Rows lie near named flat spaces through zero. A row that begins with a name and a colon came from that space; any other row is followed by the name of its block's space that it lies nearest.
dltc: [ 0.18 -3.55 -1.31  2.86  1.03 -0.56 -2.82  2.14 -3.21 -1.52  0.93  0.69
 -0.70 -3.28  0.37 -0.33 -1.37 -2.52 -2.83 -0.98 -1.42]
zrtt: [-1.53 -1.74  1.89  1.43  1.82  0.53 -0.28  2.65  0.44  1.97 -1.27  1.29
  0.07  4.09  1.93  1.75 -0.18  0.70  0.85  1.01  1.03]
nmpg: [-0.28  0.53  0.14  2.11  2.67  0.29 -0.89  0.96  1.23 -1.79 -1.38  1.78
 -2.05 -2.12 -0.91 -1.80 -1.00 -1.14 -0.61 -0.19  0.76]
tdrc: [ 0.04  0.62 -0.72 -2.49  0.44  1.03  2.80  4.13 -0.03  0.05  3.97  0.96
  0.80 -0.12 -0.43  4.13  2.82  0.94 -1.93  2.42 -1.41]
[-2.06  0.72 -1.08  1.49 -0.93  2.74 -2.20  3.33  1.08  0.84 -1.28 -0.76
  0.68 -0.18  1.45  2.71 -0.79 -1.02 -0.34 -1.36 -1.88]
zrtt
llqd: [ 2.36  0.07  1.51 -1.31 -1.26 -1.05 -1.54 -1.02  0.34  1.26  1.80  1.65
 -0.81 -2.43  2.91  2.31  0.64  0.11 -2.58  0.84 -0.14]
llqd: [-1.13  0.13 -2.21 -0.16  1.78  1.55  1.73  0.28  0.39 -0.10 -0.50 -1.31
  1.08  0.08 -2.69 -1.90  0.35  1.03  2.24 -2.00 -0.91]
mdgp: [-1.86 -2.23 -2.51 -0.02 -1.97 -1.21 -2.31  0.76 -0.04 -2.34  0.67  2.92
  0.18  0.15 -1.62  0.75  0.74  1.52  3.68  2.33  1.09]
[-0.33  1.81 -0.36  1.93 -0.56  1.05  0.57  1.74  0.85  0.08 -1.74 -0.26
  1.39  0.49 -1.40 -1.14 -3.63 -0.70 -0.72 -1.81 -1.17]
llqd
[ 0.39 -0.19  2.01 -0.29  1.31  2.25 -2.93  3.88  1.57  0.34 -2.29 -2.32
 -1.70 -0.48 -0.82  3.06  1.33 -4.30  0.14 -2.63 -1.80]
zrtt
[-0.33 -0.79  3.86  1.86 -2.88  0.66 -0.87 -0.57 -0.15 -0.07 -0.66  1.00
 -1.02 -0.28 -1.90  1.58 -1.34  2.18  2.32  0.56  3.14]
nmpg
[-1.83 -0.19 -2.36  0.25 -1.48 -0.23  0.48 -0.62  0.39  0.03  2.14 -0.48
  0.14 -1.40 -0.93 -0.12 -1.64 -1.19  0.95  0.42 -0.31]
zrtt
[ 0.03  1.43 -1.17  0.32 -2.89  1.82 -1.18  3.09  0.03 -1.09  0.90 -1.80
  1.66 -2.42 -1.55  0.09  0.20  2.02  2.48 -1.96  2.26]
zrtt
[-0.73  0.55  0.98  0.58  0.69  0.00  0.45 -1.80  0.98 -2.25  0.73  2.60
 -1.69  0.52  1.80 -5.09 -2.48 -3.21  2.91 -0.35  0.66]
tdrc
nmpg: [-0.41 -0.53 -0.53  0.55  1.34 -0.37  0.41  1.32  0.44  0.52  0.11  1.47
  0.32  0.10  0.37 -0.84  0.54 -1.60  0.79  1.01 -0.93]
sdlb: [ 2.25  2.21 -0.37  0.95  1.87 -0.09  2.64  0.89  3.21  0.78 -0.90  3.22
  0.21  0.22 -1.56 -1.84  2.98  1.39  0.79 -0.07 -0.48]
bsrn: [-1.71 -0.02 -1.28 -2.31 -1.79 -1.58  2.06  0.56  0.72 -0.82 -0.52  1.32
  4.01  1.14 -1.22  0.69 -0.11 -0.79 -0.63  1.39 -0.67]
sdlb: [-4.30 -1.58  2.33 -0.91  0.16  2.38 -4.02 -0.59 -5.81 -1.72  0.43 -4.15
 -0.68 -1.25  0.51  5.06 -4.50 -1.96 -1.23 -0.15  1.68]
fcch: [-0.29 -0.05 -0.41 -0.65 -0.75  1.15 -1.44  0.16 -1.23  0.43 -1.38 -0.38
 -1.09  3.02  0.03  0.69 -1.29  0.52 -1.46  1.32 -1.32]
zrtt: [-5.18  2.12 -3.17  6.70 -2.34  1.41  1.91  1.82 -1.80  0.82 -1.71  2.40
  3.85  4.68 -0.19  0.58 -0.81  5.33  0.72 -4.32  4.19]
[-0.16 -1.27 -0.07 -1.16 -2.91 -0.32 -0.70 -1.75 -0.47 -2.22  0.39 -1.36
  0.26  1.16  0.32  2.37  1.43  2.62 -0.37 -1.12  1.35]
nmpg
qqfb: [ 0.43  1.93  0.23  1.93  1.73  2.69 -0.25 -0.73 -1.34 -0.90  0.72 -1.28
 -1.40 -0.61 -1.94 -0.87  1.51  0.58 -0.49 -0.27 -0.84]
bsrn: [ 1.26 -1.26  1.96  0.70  1.44  2.24 -2.03 -2.20  0.91  0.31 -2.10 -4.17
 -4.17  2.23  0.49  0.95 -2.10  0.74  0.67 -0.11  1.33]
qqfb: [-2.74  1.49 -1.96  0.76 -0.19  1.09  0.39 -1.21 -1.34 -1.61 -2.35  1.47
  3.10  1.24  2.97 -1.80 -3.92 -1.82  0.92  0.23 -2.12]
[ 0.83 -0.55  0.94 -0.15 -0.18 -1.47  0.28  1.68  0.50  0.20 -0.44  0.50
  0.30 -1.80  0.12  2.83 -1.05 -0.34  1.28 -2.83  1.50]
dltc
[-2.23  1.25  1.05 -0.49  0.34 -2.50  4.42 -0.27  0.65  0.50 -0.98  3.75
  1.82 -1.31 -2.30  3.37 -2.93 -0.75  8.18 -1.67 -4.26]
nmpg
[-1.69  1.24  0.06 -1.44  0.88  0.34  0.98  0.90  1.57 -0.97  0.24  0.42
  0.12 -0.25  1.42  1.09 -1.70 -0.95 -2.25 -1.23  0.01]
nmpg
fcch: [-0.25  0.59  1.56 -1.52 -0.03 -1.34  0.43  1.29 -1.99  0.29  0.86  2.49
 -1.34 -0.11 -1.32  1.99  0.00  0.58  2.03 -0.19 -0.13]
[ 0.54 -0.74 -0.82 -1.48  1.44 -1.16 -0.93  0.77  0.07  1.53 -1.62  2.39
 -1.62 -2.78 -3.08  2.78  0.63  1.43  1.21  1.25  4.32]
qqfb
[ 2.86 -0.19  2.76  1.49  2.13  1.16  0.84  0.65  1.44 -3.10  3.83 -0.46
  3.32  1.08 -0.34 -2.74  1.09  2.77  2.87 -0.09 -1.23]
qqfb
[-1.63 -1.46  2.08  2.04  0.44 -2.90  1.15 -2.98 -0.70 -5.52  1.56  3.84
  4.88  1.33 -4.09 -5.22 -4.49 -3.33 -1.60 -2.16  2.09]
qqfb
[ 0.59  0.43 -1.80  0.15 -0.35  1.06 -0.45  0.17  2.27  0.04 -2.24 -1.91
  1.08 -0.59  0.98  0.12 -0.34  0.37 -0.01  0.25  0.13]
fcch
[ 1.29  0.47 -4.40 -1.19 -4.01  3.65 -2.26 -2.66  0.66 -0.20 -2.59 -2.78
  0.15  3.21 -2.31 -1.37 -0.97 -0.87 -4.46  0.54 -4.59]
fcch
[ 0.24  0.57  1.18 -1.22  2.60 -1.97  0.82  0.98 -0.61 -0.93  1.30  3.20
  0.29 -0.45  0.43  0.08  0.60  0.45  1.83 -0.12  1.19]
fcch
[ 0.56 -0.99 -0.47 -2.59  3.47  1.76  0.93 -0.96  0.51 -0.68  1.37 -1.68
  2.32 -2.16  2.68  1.16  0.62 -4.06  0.30  0.89 -0.10]
nmpg
[ 1.64  2.94  0.47  2.01  2.45  0.80  1.76 -1.31 -0.11 -2.44  1.74 -0.22
  3.13  0.90 -0.40 -0.67 -0.08  0.32  1.37 -1.18 -0.49]
qqfb
[ 2.15 -0.22  3.53  2.48  2.89 -0.21 -2.79 -0.53 -0.31  1.21 -0.69  2.47
 -3.16 -0.45 -3.32 -2.36  2.51  3.11  3.27  0.79  2.21]
qqfb
dltc: [ 3.74  1.82  1.86  1.71 -0.29  0.08  3.44 -2.90 -0.22 -0.40  2.77 -2.04
  0.26  2.25 -0.49  0.05  3.98 -2.07  1.22  0.73 -3.01]
[-0.32 -0.52  1.13  1.48 -3.27 -0.53 -1.98 -0.20  0.08 -0.06  0.33 -1.91
 -1.40  1.28 -2.57 -0.73 -0.54  2.62 -1.66  1.58  2.97]
nmpg
[ 1.36 -1.78  0.89 -1.42 -0.50 -0.84  1.28  1.05 -2.63  1.18 -2.12 -1.00
 -2.19  0.36  2.16  0.80  2.14  0.67  2.95  1.44 -0.50]
qqfb
[-0.34 -0.73  0.92 -2.45  0.87 -2.59 -0.01 -1.95  1.74 -2.49  1.98 -0.31
 -0.34  0.29 -1.23  0.23 -0.28  1.62 -0.44  0.87  1.23]
llqd
[-1.80 -0.21 -0.20 -1.03 -0.93 -2.12  2.22 -0.13 -0.88 -0.89  0.80  1.86
  4.49  0.96  0.69 -1.63 -2.05 -1.40  0.22 -0.87  2.42]
qqfb
[-1.92  0.04  3.16 -1.06  0.47 -1.66 -2.15 -2.20 -0.50  0.39  1.92  1.96
 -2.56 -0.82  0.90  2.02  2.01  3.06  1.30  1.45  0.72]
llqd
[ 1.67  0.15 -0.05  0.78  0.59  1.01  1.14  0.05  1.22 -1.08  0.40 -1.17
  1.95 -1.98  1.29  1.25  4.81  2.71  1.27 -0.45  2.01]
dltc
[ 0.38  3.88 -2.31  0.61 -0.64  2.32  1.25  1.21 -0.30 -0.92  1.77 -0.30
  1.47  0.82  2.05 -2.17 -1.27 -0.46  0.36  0.22 -2.09]
qqfb
[-3.06 -0.19 -0.93 -2.52 -2.09 -0.54  1.75 -0.05  0.17 -1.58 -1.32  1.49
  3.76 -0.55  2.48 -0.42 -1.13 -1.87 -2.27 -0.71  0.77]
qqfb
[-0.65 -0.54  0.14  1.89  0.68  0.30 -0.91  0.16  1.82  0.22 -0.60  0.38
  0.81 -1.06  0.48 -0.10  1.51 -0.48  1.12  2.63 -0.20]
llqd
[ 0.23 -1.87  1.33  1.30 -0.30 -2.11  0.36 -0.54  1.70 -0.74 -2.01  1.47
 -0.09 -1.52 -3.09 -0.46 -0.16  0.66  1.77  2.71  1.62]
bsrn
[-0.79  1.67  0.70  1.27  0.73  0.65 -0.02  0.17 -1.47  0.26 -0.99 -0.03
  0.06 -0.63 -0.09 -1.36 -0.93  0.15  2.98  1.15 -1.46]
qqfb
[-1.21  0.57  2.20  3.59  0.90  0.22  0.75 -2.54 -0.45 -0.13  1.34 -1.46
 -1.63  1.21 -1.84 -0.82 -1.94  2.78  2.13 -0.06  1.14]
nmpg
[ 0.61  0.30  1.90 -2.88 -0.21  1.46  2.02 -2.00  1.65 -1.61 -3.74 -0.23
 -1.40  0.52 -2.02  1.01 -3.40  1.79 -0.87 -0.19  0.67]
bsrn
[-0.02  0.09 -2.02 -0.45 -1.68  1.96 -1.25 -0.71  0.21 -0.23 -1.50 -1.59
 -1.25  1.88 -0.91 -1.33 -2.61 -0.87 -2.66  1.24 -2.34]
fcch
[-1.67 -1.24 -0.67 -0.60 -2.38 -2.87  1.82  0.89 -1.79 -1.27 -4.07 -1.14
  3.24  2.37  3.78  2.75  0.05 -1.20  0.83 -1.80 -0.63]
qqfb
[ 0.03 -0.01 -0.20  0.40 -0.93 -0.65  2.49 -0.49 -0.42 -2.81  3.03  1.43
  3.98  0.52  0.47 -1.79 -2.78 -2.29 -2.02 -1.16  0.37]
qqfb
[ 1.97  1.60  0.41  1.30  2.56 -0.64 -1.02  0.77 -0.54 -0.68 -2.15  3.34
  0.61  1.35 -1.83  0.01 -1.76  0.23  2.31 -4.38 -0.68]
mdgp
[-0.25 -2.22 -3.18  1.90  0.52 -1.45  0.00  2.26  0.12 -1.26  2.52  0.13
  0.12 -0.18  2.53  3.08 -0.41  1.82 -0.32 -0.34 -1.69]
tdrc
[ 4.40  2.61 -0.90 -0.76 -0.80  0.27 -3.65 -1.31 -1.70 -0.88  2.38  0.88
  1.60  1.22 -0.90 -2.47 -2.33 -0.31 -2.37 -2.73 -0.71]
tdrc
[-0.74  0.23  1.70 -1.13 -1.03 -1.43 -0.17  0.83 -3.58 -1.53  2.68  5.33
 -3.98 -0.33 -1.34  2.59  1.03  1.30  4.35 -0.96  0.60]
fcch

Rows lie near named flat spaces through zero. A row that begins with a name and a colon came from that space; any other row is followed by the name of its block's space that it lies nearest.
mr-rr: [-0.05  0.09  0.76  0.29  1.16 -1.64 -2.20 -1.52 -0.06 -5.96  0.10  3.24
  0.92 -2.84  1.29 -1.15  2.63  0.28  0.08  0.12 -0.83]
ml-pn: [ 1.97  2.95  1.12  0.46  0.19  0.69  0.77 -1.38 -3.20  3.48 -1.74  0.51
 -0.63  1.19 -4.83  3.36  2.62 -2.28 -1.12 -1.11  1.51]
mq-gs: [-0.41  1.77 -0.52  2.60  1.80 -0.84  4.50  1.50  4.86 -0.84 -0.83  1.70
 -0.74 -1.38  2.14 -1.48 -0.98 -2.55  0.06  3.81  3.33]
mr-rr: [-1.92  2.67 -0.03  2.51  3.84  1.06  0.39  4.44 -0.84  0.22 -0.42 -2.43
  1.20 -0.84  3.86 -2.81  5.27 -0.95  0.43  2.18 -1.00]
qr-hh: [-0.43  0.75 -0.55  1.65 -0.10 -0.84 -0.48 -0.56  1.10 -1.58 -1.93 -0.16
 -1.04  0.81  0.90  1.21  0.21 -0.10  0.44 -0.30 -1.30]
zd-rj: [-0.29  2.06  1.11  2.35  1.43  1.22  0.53 -0.86 -1.28  2.12  1.14 -2.14
  1.47  0.93  3.13 -2.15  0.03  0.23 -4.04 -2.92  1.96]
lp-lc: [-0.80  0.90  0.15  1.38  0.54  0.48  0.56 -0.99 -0.33  1.92 -0.03  1.07
 -0.37  0.91 -0.07 -3.53 -0.14  0.77 -0.68  1.88 -0.13]
[-0.93  1.20 -1.06  1.95 -3.33 -0.44  4.77 -4.40  0.55  0.16 -4.29  0.34
 -2.25  2.41 -1.15  0.54  3.23 -0.12 -0.53 -1.19  3.42]
mr-rr
[ 0.32 -2.94 -0.96  0.41  1.53  0.56 -0.32 -1.29 -2.02  1.90 -1.07 -2.05
  1.89  3.19  1.48 -1.64 -2.94 -0.75 -4.20 -1.49  2.22]
zd-rj
[-0.35  2.48  0.57  1.99  0.09  0.48  0.53 -1.63 -0.27  1.45  1.22 -1.16
  1.21  2.36  1.25 -3.17  1.42  1.38 -3.74 -2.44  1.74]
zd-rj
[-1.12  1.72 -0.54  0.96  0.93  0.85  0.34 -2.36  1.79 -1.97  0.45 -0.31
 -2.81 -1.41  0.51 -1.23  3.70 -2.01  0.21  2.14  1.54]
qr-hh
tj-dn: [-0.57 -0.27  0.24  1.18 -0.09 -0.93 -0.29 -1.12 -0.86  1.01  0.55 -0.82
  0.78  0.26  1.02  0.58 -0.68 -0.69 -0.38 -1.22  1.14]
[ 0.90  0.99 -1.35 -0.96 -1.82  0.50  2.06 -0.81  2.24  0.21 -0.40  1.18
 -0.08  0.70  1.06 -0.95  0.22 -0.21 -0.41 -0.31  1.97]
qr-hh
mq-gs: [ 1.82 -2.40 -1.07 -1.43  0.48  1.44 -0.58  0.55 -1.12  0.81 -0.12 -2.21
 -0.37  0.89  1.39  1.40  1.45  1.61 -0.47  0.32 -1.26]
fs-nz: [-1.53 -6.00  0.10  3.79  1.42 -2.07  0.40  3.33  2.30  2.00  0.32 -0.38
 -2.11 -0.45  0.89  2.53  0.61  0.13  4.28 -2.63 -0.65]
[ 2.23  0.04  0.00 -1.65  1.51 -0.69 -0.93 -0.48 -0.96  2.77  1.09  0.61
  0.02  0.36 -0.04  0.42  1.49 -1.62  1.05  0.99 -0.53]
fs-nz
[-0.23  0.75 -0.64  1.60  0.54  0.30  0.25 -0.30 -0.43  1.29  0.43 -0.41
  1.60  1.11  1.12 -1.62  0.20  0.05 -1.49 -0.81  0.03]
zd-rj
tj-dn: [-3.05 -0.06  0.73  0.77 -0.72  0.03 -0.40 -0.62 -0.96  1.75  1.02 -0.28
  0.59  1.74  1.67 -0.20 -0.58  0.30  1.10 -0.67  0.66]
[-1.74 -3.45  0.66 -0.85 -1.55  0.23  0.64 -0.60  0.94  0.34  0.37  0.05
  1.11 -0.76  0.83  0.96  0.23  1.28 -1.01  0.74  1.22]
fs-nz
zz-qc: [-0.32  0.46  1.22  1.59  0.74  0.04  0.11 -0.18  0.49 -0.44 -0.76 -0.23
 -0.20  1.06 -0.42  0.17  0.09  1.60  0.58 -0.09 -0.34]
[ 1.60 -1.47  0.47 -1.70 -4.21 -0.30 -1.79  2.96  0.96  5.24  2.86 -4.64
 -1.33  0.14 -3.98  2.70 -1.95 -0.37  0.52 -0.95 -2.38]
mr-rr
ml-pn: [ 2.04  1.13  1.70  1.81 -1.42  1.61  0.13 -4.96 -2.26  1.59 -0.31  0.31
 -0.19  0.16  1.16 -4.84  0.23  2.39 -0.47 -2.04 -0.78]
[-1.07  1.52 -1.50  1.65  1.67 -3.35 -2.63 -3.80  2.18 -2.29  0.68  1.07
  3.14 -0.37 -0.42 -0.51  0.06 -1.22  0.61  1.68  0.24]
mr-rr
[-2.08 -1.80 -4.31 -1.88  0.44 -1.82  0.82  3.67  4.73 -0.45  0.38  0.87
  4.26  0.53  0.85 -0.63  3.15 -2.10  6.15  2.88 -3.92]
tj-dn
[ 1.06  0.97  2.21  1.66 -4.12  3.12  1.43  3.76  1.90  0.66  1.28  0.95
  7.24  3.89 -0.77 -2.21 -2.97 -1.18 -3.56 -0.86  0.13]
ml-pn
zd-rj: [ 0.70 -1.46  0.49 -1.92 -0.82 -1.10  0.23  2.64  2.05 -1.37 -0.02  1.76
 -3.61 -3.09 -1.09  3.47  0.31 -0.37  4.51  2.47 -2.11]
fs-nz: [ 2.87  3.82 -0.38 -0.38  2.84  0.18 -1.86  0.65  0.38  0.60  2.24 -2.27
  0.74 -1.52 -0.86 -2.15  0.16 -2.99  0.72  0.16 -2.89]
[ 2.82 -0.75  0.35  2.84 -0.08  1.14  1.76  0.72  0.37  0.75  0.21  0.95
  0.90  0.31 -0.96 -0.29  0.98 -0.84 -1.47 -0.58 -0.53]
lp-lc
lp-lc: [-2.33  1.80  0.13 -3.02  1.29 -0.45 -1.31  0.11 -0.38  0.31  0.62 -0.22
 -0.02 -2.51  2.58  2.94 -2.74  0.81  0.44 -2.32 -0.52]
[-2.18 -1.62 -1.49  0.48  1.21 -2.07 -1.23 -5.88  1.22 -3.34 -1.28  4.73
  3.09 -0.19  1.04 -1.31 -0.35  0.69 -0.59  1.27  0.23]
mr-rr
[ 2.54  0.20  1.49 -0.89  1.64  0.53 -3.95  2.41  0.18  0.34  3.13 -2.10
  0.24 -0.23 -1.88  0.37 -2.40 -0.17  0.67  0.38 -1.25]
mr-rr
[ 0.75 -0.76  1.26 -2.87  0.01 -0.51  0.15  0.23 -0.13  1.29  1.86  2.16
  1.15 -0.37  0.09 -1.37 -0.18  0.61  0.05 -0.61  1.61]
qr-hh
[ 1.05  2.58  0.34  0.54  1.63 -2.64 -3.79 -1.53  2.06  0.53  2.52 -0.84
  3.82 -0.12 -0.74  0.04 -0.83 -0.66  1.82  2.62 -1.00]
mr-rr
[-0.09  0.19 -0.76  1.44 -0.65  1.07  1.37  0.84  0.91  0.40 -1.00 -0.97
  0.19  1.08 -0.85  0.38 -2.52  0.68 -0.29 -0.53 -1.71]
qr-hh
[-0.42 -0.51 -2.13 -1.22  0.04  0.01  0.93  1.12  2.20  0.84  0.49  0.19
  0.94  0.31  1.06  0.29  1.19 -0.35  1.45  0.18 -2.13]
tj-dn
jp-lg: [-0.93 -0.92  0.92  0.69 -1.35  2.79 -0.06 -0.76  1.52  0.83  2.38  1.62
 -1.09  1.73 -0.62  0.02 -1.15 -0.35  0.95  0.93 -2.22]
qr-hh: [-2.12 -1.16  0.79  0.25 -1.14 -0.48 -0.43 -0.80 -0.07  0.32  1.08  1.26
  1.00  0.09  0.19 -0.31  1.78 -0.49  0.39  1.15  0.82]
[-0.69 -1.52 -1.57 -0.84  0.25 -0.77  0.51  1.85  1.54  0.01  0.32  0.86
 -0.15 -0.11  0.98 -0.31  1.08 -1.17  1.33  0.64 -1.18]
tj-dn
[-4.03  4.23 -0.22  2.33  1.05 -0.29  1.72  0.82  1.54  1.64 -2.62 -2.42
 -0.73 -1.79 -1.60 -1.09 -1.76 -0.72  2.01  0.13  2.58]
mq-gs
[-0.54 -2.99 -0.32 -1.01 -0.19  1.04 -1.61  1.49  0.35  3.52 -0.02 -0.16
  1.32 -1.35 -1.35  0.95 -5.19  1.69 -1.51  1.62 -2.44]
mr-rr
[-2.41 -1.84 -1.58  1.04 -0.54 -0.60 -1.55 -1.14 -1.36  0.29  1.07  0.79
  0.24 -1.43 -0.78 -2.59 -0.56  1.04  0.56  0.82  0.07]
lp-lc
[ 1.26  1.30  1.08  1.84  2.25 -1.54  2.97  3.76  1.11  2.22  2.24 -1.22
 -0.25 -0.04  2.09  1.81 -0.48  0.22 -3.72  1.92  0.68]
mq-gs
[-1.18  0.86 -3.00  2.21 -4.01 -4.73 -2.67  2.35 -3.22  0.94 -0.31  1.89
  0.90 -4.13 -0.34 -1.28  3.77 -2.00 -1.80 -1.25 -1.16]
jp-lg
[-0.06  2.89 -0.43  0.20 -0.63 -0.64  1.47  2.02  0.06 -0.10 -0.57 -0.02
  1.90  0.97 -4.28  0.04  1.15 -1.20 -0.17 -1.03  2.76]
ml-pn
jp-lg: [ 2.62 -1.70  0.69 -1.06  1.91 -1.06  1.48  0.01 -0.34  0.64 -2.50 -1.77
  0.03  1.31  0.83  0.41  0.68 -0.19 -1.08 -0.35  1.12]
[ 0.05  0.66 -0.88 -0.95 -0.72 -1.23 -1.56  0.75  0.50  1.07 -0.74  0.27
  0.62  0.76 -0.78 -0.37  1.35  0.88  0.21 -0.39  0.41]
zz-qc
[-1.19 -1.16  3.63  2.94  1.72  0.71  0.72 -4.00  0.88 -0.77 -0.01 -1.33
 -1.40  1.11  0.08 -1.92 -1.29  0.81  0.90  0.54 -1.96]
zz-qc
[-2.23 -2.13  0.33 -1.25 -3.61  0.64  0.96 -0.24 -0.15 -0.70 -1.81  0.73
  1.09  0.45 -0.04  0.49 -0.78  2.28 -0.63  0.23  0.58]
fs-nz
[ 1.38 -2.07 -1.53  0.42  0.24 -5.24 -1.35  2.03 -1.42 -0.13 -0.51  3.66
  2.85 -3.11 -0.50 -2.30  3.07 -1.97 -2.88 -3.42  7.26]
jp-lg
[-2.32  2.08 -0.70  0.80 -2.14  3.52 -1.74 -0.85  0.59 -6.34 -2.07 -2.37
 -2.57 -3.50 -0.65 -2.66 -0.14  2.57 -4.02  4.06  3.23]
fs-nz
[-0.73  1.82  1.15  1.78  3.63  1.18 -1.92  0.36 -2.58 -1.52  3.14 -0.67
  0.18 -2.23 -0.09  2.05  1.60 -1.56 -1.15 -0.28 -1.57]
qr-hh
[-8.67  0.19 -0.67 -0.50  3.09 -0.40 -1.06 -3.07  0.55  0.51  2.68  1.05
  0.91 -2.94  1.91 -1.99 -2.60 -0.19  1.61  0.95  0.47]
lp-lc
[-0.12  0.21  0.76  1.41  0.08 -0.49 -0.38 -0.34 -0.58  0.82  0.05 -1.26
  1.13  1.70  0.47 -1.53 -1.67  0.66 -1.06 -1.07  1.29]
zd-rj
[ 0.39 -1.99 -0.80 -1.02  0.50 -1.10 -1.45  1.13 -1.10  0.30 -1.51  0.63
  1.48 -0.54  0.77  0.47 -0.48 -1.15 -0.21 -0.65  1.48]
jp-lg
[-0.18  1.43 -0.25  1.06  1.33 -1.38  1.64 -1.22 -0.19 -1.56  0.26  1.87
 -1.01  0.97 -2.13 -1.78  1.10  2.17 -0.81 -1.12  4.62]
ml-pn
[-0.26  0.92  2.48  1.09 -1.21  0.57  0.01 -2.61 -2.67  1.10  0.78 -0.91
 -1.99  0.22  0.41 -0.47 -1.63  1.67 -2.71 -2.36  2.84]
tj-dn
[ 0.19 -0.21 -1.79  0.77 -1.29  1.17  1.65  0.23  0.64  0.16 -0.30 -0.09
  0.29 -0.31  0.77  1.08  0.77 -0.58  1.25 -0.84  1.17]
mq-gs
[ 1.17  0.95 -1.98 -1.19 -1.18 -0.07 -1.46 -0.44 -0.97  2.62 -1.86  2.82
  0.37 -3.02  0.54  2.78 -0.12 -0.94 -2.56 -1.97 -1.11]
ml-pn
[ 0.21 -0.07 -2.70  1.08 -0.23 -3.45  1.28 -4.44 -1.03 -0.12 -1.01  4.84
 -3.28  0.76 -0.57  1.87  2.92  3.42 -3.44  5.72  3.13]
fs-nz
